Below are the code and all the weights of a small trained network. Each question names an input and a class and asks about switching units off, where a switched-off unit gives its printed mean instead of its output.

import numpy as np


def w(rows, s, z=0):
    codes = np.array(rows[::2]) - 128.0
    scale = np.full(codes.shape[1], s)
    scale[-1] = z or s
    return codes * scale


def f(y):
    return np.maximum(y, 0)


def log_softmax(a):
    a = a - a.max(-1, keepdims=True)
    return a - np.log(np.exp(a).sum(-1, keepdims=True))


def net(x, mask):
    res = np.array(x, float).reshape(1, 6) / 4 @ E
    y = f(res @ A[0][:, :-1].T + A[0][:, -1])
    res = res + np.where(mask, y, B[0][:, -1]) @ B[0][:, :-1]
    return log_softmax(res[-1] @ U[:, :-1].T + U[:, -1])


A, B = {}, {}
E = w([
[171,253,54,172,116,143],'x0',
[87,128,146,204,84,27],'x1',
[125,193,213,67,59,132],'x2',
[219,125,206,178,170,125],'x3',
[161,159,107,42,192,27],'x4',
[133,124,125,125,122,125],'x5',
],0.0074)
A[0] = w([
[149,107,183,207,93,175,107],'N0',
[95,134,145,183,97,52,39],'N1',
[142,93,57,187,181,128,33],'N2',
[135,128,121,88,153,179,70],'N3',
[103,42,189,70,144,90,64],'N4',
[132,198,204,94,45,131,58],'N5',
[124,94,42,176,186,139,114],'N6',
[171,201,81,159,120,126,9],'N7',
[103,35,168,113,97,135,61],'N8',
[123,83,61,190,185,124,36],'N9',
[74,123,154,186,109,43,39],'N10',
[173,248,65,153,96,152,26],'N11',
[170,146,118,83,183,35,48],'N12',
[70,105,129,196,81,199,53],'N13',
[158,89,40,189,185,125,78],'N14',
[131,108,98,153,155,125,69],'N15',
[163,111,117,81,186,192,101],'N16',
[129,174,183,98,77,131,55],'N17',
[129,92,141,87,170,195,103],'N18',
[147,210,172,80,57,142,61],'N19',
[104,120,147,180,111,54,80],'N20',
[114,124,150,169,98,179,25],'N21',
[152,121,114,80,142,182,63],'N22',
[28,136,42,63,74,116,3],'N23',
[142,137,110,67,168,201,88],'N24',
[113,78,163,105,126,126,32],'N25',
[158,147,135,87,186,51,49],'N26',
[126,174,169,93,102,141,72],'N27',
[105,120,144,181,72,192,23],'N28',
[107,56,167,80,146,137,62],'N29',
[132,142,104,75,170,62,16],'N30',
[113,48,188,85,115,118,40],'N31',
[91,91,147,200,83,203,43],'N32',
[121,179,198,96,66,135,52],'N33',
[169,200,89,160,95,133,30],'N34',
[234,138,213,179,168,112,27],'N35',
[153,115,122,73,144,209,55],'N36',
[127,136,116,68,162,27,59],'N37',
[84,144,139,184,101,54,65],'N38',
[164,135,112,78,148,198,55],'N39',
[2,137,20,55,64,137,124],'N40',
[103,131,136,171,98,64,36],'N41',
[155,134,105,69,172,203,78],'N42',
],0.0085,0.0079)
B[0] = w([
[202,138,79,54,147,181,203],'N0',
[161,108,74,164,40,61,154],'N1',
[60,1,175,57,134,94,162],'N2',
[150,101,100,148,96,97,148],'N3',
[64,185,59,186,209,125,193],'N4',
[90,18,149,82,142,110,188],'N5',
[85,77,196,68,110,119,203],'N6',
[69,154,36,176,234,134,154],'N7',
[79,177,79,163,202,119,178],'N8',
[74,57,173,71,113,112,164],'N9',
[152,134,101,166,44,72,159],'N10',
[27,153,30,214,244,76,198],'N11',
[171,161,53,61,122,203,182],'N12',
[176,169,42,52,139,182,182],'N13',
[66,49,194,69,119,118,193],'N14',
[104,101,146,109,122,121,138],'N15',
[133,127,130,168,64,81,191],'N16',
[94,28,150,86,136,108,158],'N17',
[134,148,99,159,74,85,185],'N18',
[56,32,152,86,124,104,183],'N19',
[165,104,111,153,61,91,164],'N20',
[157,133,71,81,150,167,142],'N21',
[148,104,101,151,94,100,151],'N22',
[235,42,200,188,204,144,172],'N23',
[149,110,119,167,56,70,180],'N24',
[94,137,102,149,186,132,141],'N25',
[166,148,53,79,126,194,170],'N26',
[90,55,144,103,122,98,152],'N27',
[166,140,54,65,158,182,159],'N28',
[82,146,75,185,166,98,175],'N29',
[174,130,73,45,107,215,152],'N30',
[69,133,67,181,219,102,172],'N31',
[160,162,34,46,134,174,181],'N32',
[93,18,155,80,146,107,169],'N33',
[86,119,76,154,194,114,161],'N34',
[230,45,198,169,192,152,185],'N35',
[156,102,73,162,52,59,164],'N36',
[167,149,50,59,102,203,184],'N37',
[162,92,100,152,72,93,164],'N38',
[139,114,89,176,66,69,161],'N39',
[249,93,209,173,194,161,253],'N40',
[144,133,78,171,60,74,143],'N41',
[143,101,119,168,53,77,181],'N42',
],0.0075,0.0067)
U = w([
[165,155,64,35,121,186,96],'0',
[36,155,92,210,210,99,113],'1',
[155,117,124,190,4,59,96],'2',
[47,66,207,49,123,103,99],'3',
[131,144,164,130,129,131,254],'4',
[231,106,208,180,189,149,99],'5',
[77,245,246,139,76,159,172],'6',
[80,208,213,131,103,149,76],'7',
],0.011,0.02)

Each question gives the input, the list of numbers given to net, and the class t.
The units are the neurons (one row each of A and B). Each row of codes is followed by its name. A weight is (code - 128) times the scale printed after its matrix; where a second scale follows, it is the last column's (A, B and U).
mask holds one flag per neuron, in row order. A switched-off neuron (its flag False) gives its mean, the last column of its row in B, instead of its output. The means were averaged over made-up inputs and are rounded, as every weight is.
A unit's drop is (log p(t) with every unit on - log p(t) with that unit switched off) / (log p(t) with every unit on - log p(t) with every unit switched off).
The circuit of an input: a set's keep is (log p(t) with only the set's units on - log p(t) with every unit switched off) / (log p(t) with every unit on - log p(t) with every unit switched off). Starting from the 12 units with the biggest drops (on a tie, the unit counted first), units are removed one at a time, each time the one whose removal leaves the highest keep (on an exact tie, the one counted first), for as long as the keep stays at least 0.8.
circuit, biggest first: the units of the circuit, biggest drop first
k most important neurons: the k neurons with the biggest drops, biggest first
drop when u is switched off: that unit's drop, to one decimal
input [-2,6,-5,-8,1,-4], class 5: circuit, biggest first : [N40]
input [6,-5,1,6,1,6], class 1: circuit, biggest first : [N11, N7]
input [-2,6,-5,3,-3,1], class 2: circuit, biggest first : [N10, N20]
input [4,-3,-3,-7,4,-4], class 5: 2 most important neurons : [N40, N23]
input [-8,0,7,5,0,-5], class 1: circuit, biggest first : [N4, N31]
input [-4,2,-6,1,4,2], class 3: circuit, biggest first : [N14, N6, N9]
input [7,-7,3,-5,-5,6], class 1: 3 most important neurons : [N11, N34, N7]
input [-8,4,1,8,-8,-8], class 0: circuit, biggest first : [N0, N32]
input [-8,5,-6,7,8,6], class 0: circuit, biggest first : [N12, N37]
input [-7,4,-7,1,-8,8], class 0: 2 most important neurons : [N32, N13]
input [-2,7,-7,6,0,-4], class 2: circuit, biggest first : [N10, N20]
input [4,1,4,-6,5,4], class 5: circuit, biggest first : [N40, N23]
input [-6,-3,-5,8,-8,-7], class 0: circuit, biggest first : [N32, N0]
input [8,-7,3,1,-4,-4], class 1: circuit, biggest first : [N11]
input [0,3,7,-2,-6,3], class 3: 3 most important neurons : [N5, N33, N19]
input [-6,7,5,0,0,-5], class 2: drop when N42 is switched off : -0.1
input [7,-8,-1,7,3,0], class 2: drop when N39 is switched off : 0.1
input [7,-8,8,6,-2,-4], class 2: drop when N36 is switched off : 0.2
